The objects form a tree under R. A name lists the branches taken from the top; the branches are & §. The symbol * goes to the parent.

Rows with their objects:
[23, -30, -38, 34, -16, -10, 5, -24, -23, -20, 1, -2, -31, 14, 0, -29, -3, -31, 40, 8, 27, 8, 15, -19, -5, -7, -4, 1, 23, -3, 33, -28, -15, 3, -11, 6, 21, -25, 21, -14, 15, 36, -9, -11, -2, 22, 16, 13, -1, -5, 8, -4, 4, -11, -2, 1, -3, -8, -14, 39, -27, 2, 25, 11, 8, -26, -13, 3, 27, 2, 23, 22, 26, -27, 16, 8, 36, 9, 2, -20, 9, 33, -8, -33, 7, -13, -7, -21, -29, -14, -5, 13, -12, 4, -4, -18, 5, -2, 19, -6, 3, 25, -17, 9, -21] -> &/&/§/§
[-44, -13, 28, -19, -5, 8, -26, 15, 15, 24, 0, -8, 22, -9, -18, 14, -22, 36, 3, -15, -5, 6, -22, 9, 1, 10, 20, -4, -34, 0, -2, -6, -7, -26, 12, -26, -10, -8, -1, 21, 10, -7, -2, 2, 21, -32, -31, 24, 29, -35, -19, -2, -6, 18, 14, 1, -14, 3, 28, -28, 4, -13, 3, 34, -10, -13, 20, -6, -32, -5, 10, 3, -41, 25, 10, 24, -23, 12, -32, -11, 20, -20, 24, 4, -37, 8, 8, -11, 17, 29, 18, -14, -12, -8, 23, 12, -20, 5, 3, 0, -6, -18, 11, -28, 1] -> §/&/&/&
[8, 13, 30, -46, 14, -10, 11, 13, 31, -11, 5, -7, 39, 2, -10, 23, 25, 12, -16, 5, -25, -22, 1, -8, -7, 7, -13, 10, -1, 10, -7, 17, 10, 2, -4, 3, -2, 30, -22, 24, -13, -22, 15, -1, -10, -3, 3, -51, -8, 23, -7, -2, 8, 26, 9, -4, 0, 3, -18, -26, 52, -8, -22, -26, -10, 33, 5, -10, -28, 3, -25, -16, -23, 21, -35, -24, -37, -9, 16, 35, -19, -18, -14, 23, 6, 10, 8, 25, 32, 6, 2, -15, -6, 16, -5, -7, 7, 10, 5, 10, 2, -29, 20, -2, 44] -> §/§

Start, symbols taken left to right, then the object you end at.
Answer with the object's row, about right, then its name.
[42, 24, -21, 9, 2, -3, 10, 0, -37, -3, -4, 21, -23, -1, -3, -22, 21, -30, -8, 25, -1, 0, -6, 7, 10, -4, -8, -9, 34, -4, 1, 8, 30, 32, 2, 25, -8, 23, -8, -23, 8, 7, 8, 3, -38, 31, 22, -33, -18, 40, 8, -2, 7, -19, -20, 11, 12, 0, -23, 25, -24, -2, -18, -28, 21, 32, 4, 21, 39, 15, -1, 7, 34, -13, 3, -18, 27, -17, 21, 25, -5, 16, 3, 0, 25, -14, -10, 10, -14, 1, -16, -2, -4, 8, -17, 4, 23, -6, -5, 7, 9, 32, 9, 14, -9]
§: [56, 4, -38, 20, 19, -3, 29, -15, -10, -21, 2, 4, -24, 12, 8, -26, 27, -32, -22, 22, 0, -2, 6, -10, 9, -9, -20, -8, 39, 19, 0, 5, 11, 33, -6, 21, -1, 25, -4, -30, 4, 4, 1, 1, -31, 34, 28, -14, -19, 37, 9, 5, 6, -18, -19, 5, 1, -1, -29, 7, -15, 14, -16, -29, 14, 11, -9, 16, 35, 16, 4, -3, 30, -18, 2, -14, 30, 3, 26, 20, -11, 13, -27, -4, 32, -22, -14, 5, -16, -15, -23, 12, 10, 8, -30, -1, 30, -14, -6, 7, 5, 31, -8, 15, -3] &/§/§/§
[27, -12, 19, -42, 21, -9, 4, -2, 15, -19, -20, 4, 4, 4, -13, 20, 23, -13, -10, 15, -13, -27, 10, -17, -11, 11, -1, 7, -2, 2, -8, 11, 1, 30, -12, 9, 4, 26, -14, 20, 1, -2, 4, 4, -20, 23, 7, -56, -3, 31, -13, -7, 5, 21, 17, 2, -7, 5, -5, -8, 44, -6, -21, -21, -17, 19, 17, -22, -9, 6, -8, -7, -24, 7, -28, -29, -23, 0, 17, 42, -19, -15, -10, 5, 13, -3, 18, 16, 24, 34, -1, -5, -17, 29, -6, -8, 19, 16, 6, 17, 7, -12, 31, -29, 41]
&: [20, 0, 20, -57, 17, 0, -6, 5, -8, 0, -22, 15, -13, -10, -21, 16, 13, 0, -20, -6, -28, -34, 1, -2, -8, 0, 3, 7, 12, -6, -4, 8, 27, 36, -13, 5, -5, 21, -16, 17, -2, -3, 3, 3, -29, 11, 2, -48, 11, 33, -19, -16, 16, 12, 9, 8, -5, 11, 1, 1, 36, -19, -31, -7, -15, 30, 26, -9, 1, -2, -13, -11, -36, 22, -21, -16, -21, 8, 5, 54, -14, -20, 16, 4, 10, 6, 20, 21, 22, 31, -2, -10, -38, 24, -7, 3, 10, 5, -5, 13, 12, -9, 36, -30, 32] §/§/§/&
[-2, 12, 27, -39, 6, -6, 2, 12, 37, 10, 7, -13, 47, -4, 25, 24, 18, 15, -31, 5, -31, -7, 0, -1, -3, 19, -17, 4, -6, 9, -33, 18, 1, 5, -5, -3, -3, 16, -22, 4, -26, -28, 5, 8, 6, -32, -10, -26, -3, -3, 8, 10, 0, 26, 17, -14, 1, 12, -5, -44, 32, -1, -31, -19, -22, 27, 7, -1, -32, -2, -30, -23, -29, 24, -16, -15, -38, -1, 0, 21, -15, -25, -22, 25, -7, 11, 7, 22, 31, -1, 10, -17, 24, 0, -4, -5, -3, 15, -7, 6, -14, -31, -1, 0, 34]
*: [11, 6, 36, -45, 30, -11, 8, 0, 25, -8, -1, -4, 27, 2, -11, 20, 20, 1, -18, 10, -24, -8, 2, -16, -5, 7, -10, 5, 2, 5, -18, 19, 10, 16, 2, 9, 0, 21, -15, 20, -17, -16, 15, -1, -10, -5, -11, -52, -16, 12, -6, 3, 2, 23, 11, -2, 6, 8, -15, -29, 47, -10, -13, -23, -19, 25, 13, -20, -26, 4, -20, -21, -17, 25, -26, -25, -39, -9, 16, 38, -16, -26, -13, 22, 7, 2, 16, 21, 29, 12, 10, -15, 6, 20, -6, -14, 7, 16, -5, 20, 3, -34, 17, -2, 43] §/§
[-16, 20, 32, -39, 15, -1, -15, 13, 10, 24, -9, -11, 27, -20, 15, 28, -2, 24, -34, -3, -41, -10, -8, 19, 1, 12, -6, -3, -9, -3, -30, 19, 25, 10, 7, -5, -13, 19, -10, 2, -18, -32, 5, 15, 15, -21, -7, -1, 9, -11, -4, -9, 3, 19, 4, 1, 1, 14, 4, -36, 34, -14, -20, -11, -10, 21, 27, 6, -27, -6, -29, -27, -43, 25, 3, 1, -44, -2, -11, 38, -10, -29, 7, 24, -12, 20, -1, 14, 31, -6, 7, -14, 2, 6, 2, 18, -8, 4, -18, 1, -10, -23, 10, -17, 23]
*: [2, 10, 28, -41, 15, -2, 6, 5, 32, 4, 4, -17, 44, -23, 16, 30, 19, 20, -28, 7, -33, -20, 1, -7, -5, 14, -18, -1, -7, 6, -31, 26, 7, 11, 2, 4, -12, 21, -24, 0, -30, -26, 11, 1, 14, -28, -4, -6, -10, -7, -4, 6, 2, 22, 3, -13, 5, 14, -6, -38, 39, 3, -27, -16, -14, 30, 19, 1, -40, -6, -32, -28, -30, 21, -8, -5, -38, 11, 3, 22, -16, -29, -22, 22, -14, 17, -2, 20, 39, -12, 9, -15, 19, 6, 7, 8, -2, 11, -11, 7, -4, -32, 5, -4, 25] §/§/&
[42, -23, -3, -38, 19, -25, 33, -23, 25, -31, -13, -2, 21, 8, -7, -1, 27, -2, -4, 6, -1, -29, 20, -30, -8, 11, -18, 15, 4, 15, -4, 12, -18, 19, -14, -2, 5, 18, -11, 20, -3, 3, 11, -9, -28, 18, 14, -47, -12, 35, 1, -8, 21, 23, 23, -15, -15, 3, -18, -15, 43, 7, -23, -23, -13, 9, 1, -16, -16, -2, -8, -15, -20, 4, -19, -28, -15, 10, 27, 29, -27, -13, -22, -3, 20, -13, 14, 21, 11, 16, 5, -3, -15, 28, -10, -13, 16, 19, 11, 14, 19, -11, 16, -6, 38]
*: [24, -9, 24, -43, 18, -8, 13, -7, 13, -18, -22, -2, 5, 0, -14, 9, 28, -4, -10, 6, -18, -21, 7, -22, -6, 10, -3, 9, 15, 4, -4, 7, 5, 22, -17, 3, 2, 30, -14, 25, 4, -1, 10, -4, -32, 18, 6, -68, -2, 35, -10, -7, 10, 14, 16, 2, -2, 12, -4, -23, 40, -10, -14, -19, -16, 17, 10, -14, -7, 8, -17, -9, -17, 11, -28, -33, -31, -5, 27, 35, -21, -8, -2, 9, 13, -7, 18, 28, 16, 32, 3, -7, -30, 29, -8, 5, 24, 17, 8, 17, 14, -22, 22, -15, 43] §/§/§
[18, 38, -11, 19, 13, 13, 13, 3, -15, 22, 34, 3, 10, -7, 21, -2, 7, 2, -38, 26, -7, 13, -11, 22, 12, 0, -12, -20, 14, 8, -29, 25, 36, 2, 17, 15, -9, 17, -19, -33, -29, -8, 0, 6, 11, -4, -6, 22, -20, 22, 19, 39, 3, -15, -18, 8, 23, 10, -17, -22, -40, 12, -23, -29, 20, 30, -3, 39, 19, 7, -19, -6, 22, -5, 27, -1, 17, -14, -4, 12, -1, 1, -11, 17, 13, 3, -18, 6, 7, -53, -10, -1, 35, -26, -20, -1, 12, -29, -8, -8, -21, 18, -25, 27, -26]
* * *: [-17, 23, 27, 15, -15, 25, -6, 33, 9, -20, 43, 4, 20, 13, -34, 13, 1, 14, -1, 10, 17, 41, -4, -6, 20, 2, 9, 9, 4, -36, 19, -11, 24, -24, 5, 29, 30, -6, -4, 34, 1, -24, 18, -14, 3, 2, -20, -28, -34, 14, 2, 17, -4, -3, -6, 25, 21, -8, 3, 15, 4, -13, 22, -13, 27, -4, -19, -18, -2, 0, 8, 24, 18, 7, -57, -23, -10, -25, 13, -11, 2, 6, 5, 21, 5, -1, -3, -2, -6, 19, 8, -26, 17, -12, 31, -1, -19, -16, 9, 10, -15, -26, 6, 31, 10] R
[4, 34, -12, 46, -12, 19, -3, 5, -16, -7, 18, 11, -18, 14, -4, -15, 6, -18, 4, 20, 22, 29, -7, 16, 15, -11, -5, -2, 22, -24, 19, -11, 26, -7, 3, 26, 12, -24, 18, -23, 6, 2, -2, -3, 1, 9, -5, 8, -22, 10, 26, 23, -6, -34, -26, 19, 24, -11, -9, 37, -41, 4, 20, -15, 21, 11, -23, 17, 42, 16, 7, 23, 48, -21, -1, -4, 18, -25, 0, -5, 18, 23, -3, -4, 3, 0, -25, -13, -26, -27, -9, -1, 21, -14, 6, 17, -4, -28, -11, 3, -15, 20, -15, 33, -26]
§ § §: [51, 6, -32, 16, 14, -19, 29, -13, -10, -6, 3, 14, -25, 12, 1, -16, 24, -36, -3, 22, 9, -1, 9, -5, 0, -9, -20, -4, 27, 7, -2, 12, 17, 36, -11, 25, 3, 18, -4, -25, 3, 9, 4, 2, -35, 38, 30, -24, -24, 39, 18, 4, 3, -14, -16, 7, 12, 1, -32, -2, -12, 21, -7, -23, 13, 23, -18, 17, 37, 5, 4, -5, 30, -23, 3, -22, 33, -7, 17, 14, -3, 11, -16, 0, 36, -25, -15, 11, -24, -23, -17, 12, -6, 17, -22, -13, 30, -8, -2, -1, 9, 29, -8, 12, 1] &/§/§/§
[-9, 10, 28, -42, 14, -13, 15, 8, 29, 5, 6, -16, 53, -12, 18, 24, 15, 19, -35, 5, -17, -14, 4, 4, -2, 6, -12, 2, -12, 11, -27, 16, 1, 3, 8, -2, -10, 19, -23, 5, -20, -34, 16, 6, 14, -23, 1, -13, -11, 4, 0, 8, 6, 26, 6, -12, -3, 22, -6, -49, 33, -5, -29, -24, -17, 23, 9, 2, -28, -2, -33, -27, -20, 23, -15, -14, -38, 8, 4, 22, -14, -20, -19, 29, -6, 15, 6, 18, 36, -16, 8, -18, 31, 11, -5, -8, -1, 5, -4, 4, -6, -24, 15, -2, 32]
§ * & *: [-4, 18, 30, -42, 19, -3, 3, 8, 30, -2, 0, -18, 47, -14, 22, 28, 7, 6, -23, 9, -27, -14, 6, 8, 4, 10, -22, 12, -13, 6, -36, 21, 5, 4, 3, 6, -8, 9, -19, 10, -29, -22, 4, 3, 5, -21, -13, -19, -10, -6, 4, 14, 4, 28, 9, 1, -10, 17, -7, -45, 34, 4, -28, -22, -15, 14, 7, -2, -39, -2, -29, -26, -27, 21, -11, -11, -38, 6, -4, 28, -4, -27, -16, 27, -5, 11, 4, 25, 32, -9, 8, -10, 27, 3, 6, 5, -5, 3, -1, 6, -19, -25, 5, -6, 27] §/§/&
[-41, 13, -13, 33, -18, 10, -13, 9, -8, 19, 15, -2, 4, 4, 27, -17, -24, 0, 19, -5, 19, 31, 3, 22, 10, -8, -1, -14, -9, -4, 6, -13, 4, -15, 6, -2, -2, -40, 15, -20, -3, -1, -9, 11, 31, -11, -6, 51, 10, -36, 22, 13, -3, -15, -11, -7, 5, -14, -3, 19, -40, 8, 27, 20, 12, -18, -9, 8, 13, -7, 12, 11, 32, -8, 32, 32, 8, -15, -18, -38, 14, 10, 5, -16, -7, 2, -21, -29, -19, -34, 0, 7, 21, -21, 9, -1, -20, -12, 0, -12, -23, 21, -23, 25, -47]
& * *: [-13, 2, -29, 39, -16, 1, -10, 8, -33, 2, 18, 4, -31, 3, -6, -9, -11, -1, 31, -3, 22, 31, -3, 7, 6, -20, 9, 1, -4, -17, 25, -21, 3, -21, 9, 10, 10, -34, 19, -8, 11, 10, -8, 3, 16, 5, -8, 19, 0, -27, 11, 12, -5, -25, -17, 15, 2, -16, 15, 41, -34, 1, 32, 15, 25, -20, -27, -2, 26, 4, 25, 25, 27, -23, 8, 23, 34, -8, -15, -40, 12, 20, 2, -20, -2, 2, -4, -31, -31, -12, -1, 15, -5, -20, 11, 6, -3, -16, 3, -9, -5, 26, -22, 20, -30] &/&
[-26, 1, -13, 41, -21, 4, -8, 9, -28, 11, 14, 11, -25, 4, -2, -13, -6, 0, 30, 3, 25, 29, -6, 5, 13, -10, -2, -3, -2, -11, 24, -26, -3, -22, 3, 0, 14, -36, 26, -12, 20, 3, -8, -2, 10, 3, -1, 32, -8, -16, 8, 10, -17, -26, -22, 6, 4, -15, 10, 45, -48, -2, 42, 14, 18, -24, -19, 9, 22, -8, 26, 29, 33, -10, 8, 22, 33, -18, -14, -31, 18, 18, 2, -15, -10, -5, -11, -29, -26, -10, 2, 7, -1, -24, 8, 10, -14, -13, 1, -12, -4, 25, -22, 19, -31]
§: [2, -11, -21, 30, -9, -6, -7, -1, -38, 0, -3, 18, -42, 13, -23, -25, -11, -12, 30, -1, 37, 16, 7, -6, 1, -19, 18, 2, 10, -13, 34, -25, -2, 0, -17, 15, 21, -26, 21, -1, 34, 24, -16, -5, -10, 28, 9, 4, 2, -4, 7, -1, -6, -28, -15, 15, 6, -15, -2, 49, -29, -6, 32, 14, 21, -17, -11, -3, 33, 0, 33, 33, 25, -24, 0, 9, 26, -13, -8, -18, 8, 28, 8, -33, 11, 3, 1, -24, -36, 2, -9, 14, -29, -3, 4, 8, 6, -7, 7, -4, 12, 37, -10, -6, -18] &/&/§
[52, 8, -37, 23, 3, -11, 24, -6, -13, -19, 1, -5, -19, 13, 3, -12, 22, -43, -7, 24, 17, -18, 16, -3, 2, -5, -14, -9, 37, 11, 3, 3, 12, 28, -5, 21, 6, 3, -7, -26, -6, 14, -2, -2, -25, 32, 24, -16, -12, 42, 16, 2, -10, -12, -6, 5, 11, 0, -31, 9, -19, 17, -7, -22, 15, 16, -8, 24, 37, 9, 1, 7, 32, -24, 4, -32, 32, -1, 28, 21, -16, 9, -18, -7, 31, -25, -13, 11, -11, -19, -18, 10, 16, 11, -30, -14, 29, -6, -7, 6, 5, 38, -7, 7, -3]
* * § *: [32, 39, -14, 14, 3, 16, 2, 5, -16, 5, 18, 6, -12, 8, 5, 4, 4, -9, -27, 26, -7, 9, -5, 21, 27, -3, -16, -29, 24, -9, -15, 21, 37, 15, 7, 24, -6, 8, -9, -34, -7, -10, 6, -7, -8, 15, 14, -14, -25, 31, 14, 23, 2, -27, -22, 21, 28, 6, -22, 17, -35, 12, -10, -30, 26, 30, -6, 35, 26, 6, -12, -2, 43, -12, 4, -22, 10, -15, 3, 28, -5, 6, -11, 10, 31, -1, -15, 4, -4, -43, -31, -6, 25, -8, -8, 11, 20, -17, -5, 9, -8, 29, -4, 28, -14] &/§
[31, -10, 25, -41, 17, -15, 5, 1, 11, -25, -20, 4, 1, 3, -19, 16, 25, -13, -15, -1, -22, -30, 5, -22, -6, 0, -12, 4, 11, -5, -12, 12, 6, 24, -11, 8, 2, 30, -17, 30, -3, 0, 9, -5, -35, 27, 3, -60, 1, 43, -12, -9, 7, 13, 16, 3, -5, 8, -6, -5, 46, -8, -26, -22, -14, 26, 9, -14, -10, -3, -6, -9, -26, 6, -25, -30, -31, 5, 22, 31, -20, -11, -8, 7, 13, -1, 13, 16, 20, 20, -8, -8, -19, 31, -6, 5, 22, 18, -1, 20, 15, -21, 29, -15, 46]
& *: [30, -6, 17, -43, 15, -3, 10, 0, 13, -14, -19, 2, 11, -3, -15, 10, 28, -3, -15, 0, -15, -29, 5, -16, -13, 1, -5, 8, 7, 2, -8, 16, 4, 25, -5, 13, 2, 24, -6, 20, -1, -16, 11, -5, -38, 27, 4, -58, -11, 34, -10, -15, 14, 16, 10, -3, -6, 0, -15, -10, 51, -14, -20, -15, -11, 26, 20, -14, -2, 6, -12, -9, -25, 10, -22, -29, -27, 1, 24, 39, -21, -13, -8, 4, 16, 1, 13, 24, 13, 33, 4, -11, -23, 33, -14, -4, 14, 16, 0, 19, 23, -28, 30, -20, 38] §/§/§
[29, 24, -27, 21, 2, -10, 25, -5, -1, 13, 20, -9, 22, 0, 31, -10, 3, -20, -23, 19, 6, 1, 22, 16, 11, 6, -22, -4, 10, 15, -35, 22, 13, 14, 12, 9, -9, 7, -12, -40, -26, -11, 4, 11, 7, -18, 23, 14, -32, -6, 23, 18, -1, -10, -11, -5, 18, 15, -30, -12, -19, 27, -23, -29, 17, 14, -7, 35, 14, 5, -12, -19, 26, -12, 15, -6, 17, -9, 5, -1, -3, 4, -35, 4, 26, 0, -16, 11, -8, -59, -7, 0, 53, -19, -19, -9, 7, -18, -13, 2, -13, 22, -31, 33, -18]
* * &: [15, 44, -15, 13, -3, 4, 14, 4, -7, 16, 22, -4, 13, -9, 19, 3, -1, -4, -41, 25, -22, 14, -10, 20, 17, -9, -17, -19, 5, 7, -24, 24, 32, 8, 33, 24, -16, 14, -20, -39, -20, -16, 3, 4, 9, -3, 8, 9, -16, 16, 22, 28, -5, -24, -21, 7, 6, 14, -23, -10, -46, 27, -18, -38, 11, 31, -12, 52, 11, 10, -3, -8, 24, -2, 17, -8, 15, -18, 3, 12, 9, 1, -4, 17, 1, -6, -17, 2, 4, -51, -21, -3, 45, -13, -16, 6, 11, -18, -11, 1, -21, 22, -27, 31, -24] &/§/&
[38, 45, -11, 18, 2, 8, 10, 13, -19, 5, 13, -1, -12, 5, 7, -1, 5, -6, -26, 26, -6, 13, -14, 10, 23, -10, -9, -15, 27, -4, -10, 20, 31, 13, 9, 29, -2, 13, -6, -33, -16, -7, 8, 7, -8, 14, 17, -18, -24, 42, 18, 31, 2, -30, -24, 7, 21, 8, -24, 9, -25, 10, -11, -29, 24, 36, -19, 34, 35, 2, -9, 1, 35, -11, 1, -17, 12, -19, 8, 23, 2, 8, -12, 13, 28, 5, -16, 2, -4, -30, -17, -2, 18, -7, -16, 5, 9, -19, -14, 8, -10, 23, -11, 25, -14]
§ &: [19, 21, -9, 1, 8, 8, -11, 4, -42, 19, -20, 18, -45, -18, -5, -15, 3, -18, -11, 23, -25, -10, -18, 25, 16, -19, 2, -17, 34, -11, -5, 17, 39, 43, 2, 12, 0, 26, -8, -25, 8, 4, -5, 11, -43, 32, 17, -32, -2, 38, -1, -9, 5, -25, -17, 23, 11, 7, -14, 28, -31, -9, -10, -15, 8, 35, 13, 31, 42, 12, -1, 2, 18, -6, 18, -10, 15, -18, 14, 32, -1, 3, 19, -5, 19, 6, -6, -5, -14, -2, -14, 3, -26, 5, -21, 20, 35, -18, -17, 4, 1, 29, 14, -5, -14] &/§/§/&
[19, -35, -32, 36, -5, -20, 5, -24, -22, -10, 1, 7, -26, 10, -4, -30, -1, -27, 40, 4, 38, 0, 17, -16, -7, -9, 6, 2, 9, -1, 36, -22, -26, 0, -12, -1, 18, -24, 23, -16, 11, 33, -12, 0, -11, 22, 12, 18, 2, -8, 6, -1, 2, -19, -6, -5, -2, -20, -4, 37, -24, 8, 17, 15, 17, -28, -15, -4, 27, 2, 22, 28, 30, -32, 12, 16, 35, 9, 2, -23, -2, 29, -8, -35, 15, -13, -11, -17, -33, -8, -1, 20, -15, 2, 0, -9, 5, 1, 16, -7, 14, 27, -19, 2, -22]
* * * §: [28, 49, -15, 19, 5, 19, 12, 2, -13, 14, 23, 7, -14, -12, 13, -9, 15, -21, -32, 17, -9, 7, -8, 13, 16, -9, -10, -19, 23, -3, -13, 10, 37, 13, 1, 24, -6, 10, -12, -29, -8, -14, 1, 2, -3, 16, 15, -12, -22, 37, 15, 22, -5, -28, -21, 12, 22, 9, -20, 8, -30, 10, -7, -37, 18, 39, -16, 36, 41, 8, -4, 4, 42, -19, 4, -15, 17, -24, 7, 26, 2, 11, -20, 16, 17, -5, -15, 4, -11, -32, -12, -1, 25, -5, -15, 8, 17, -29, -13, 4, -15, 31, -15, 32, -19] &/§
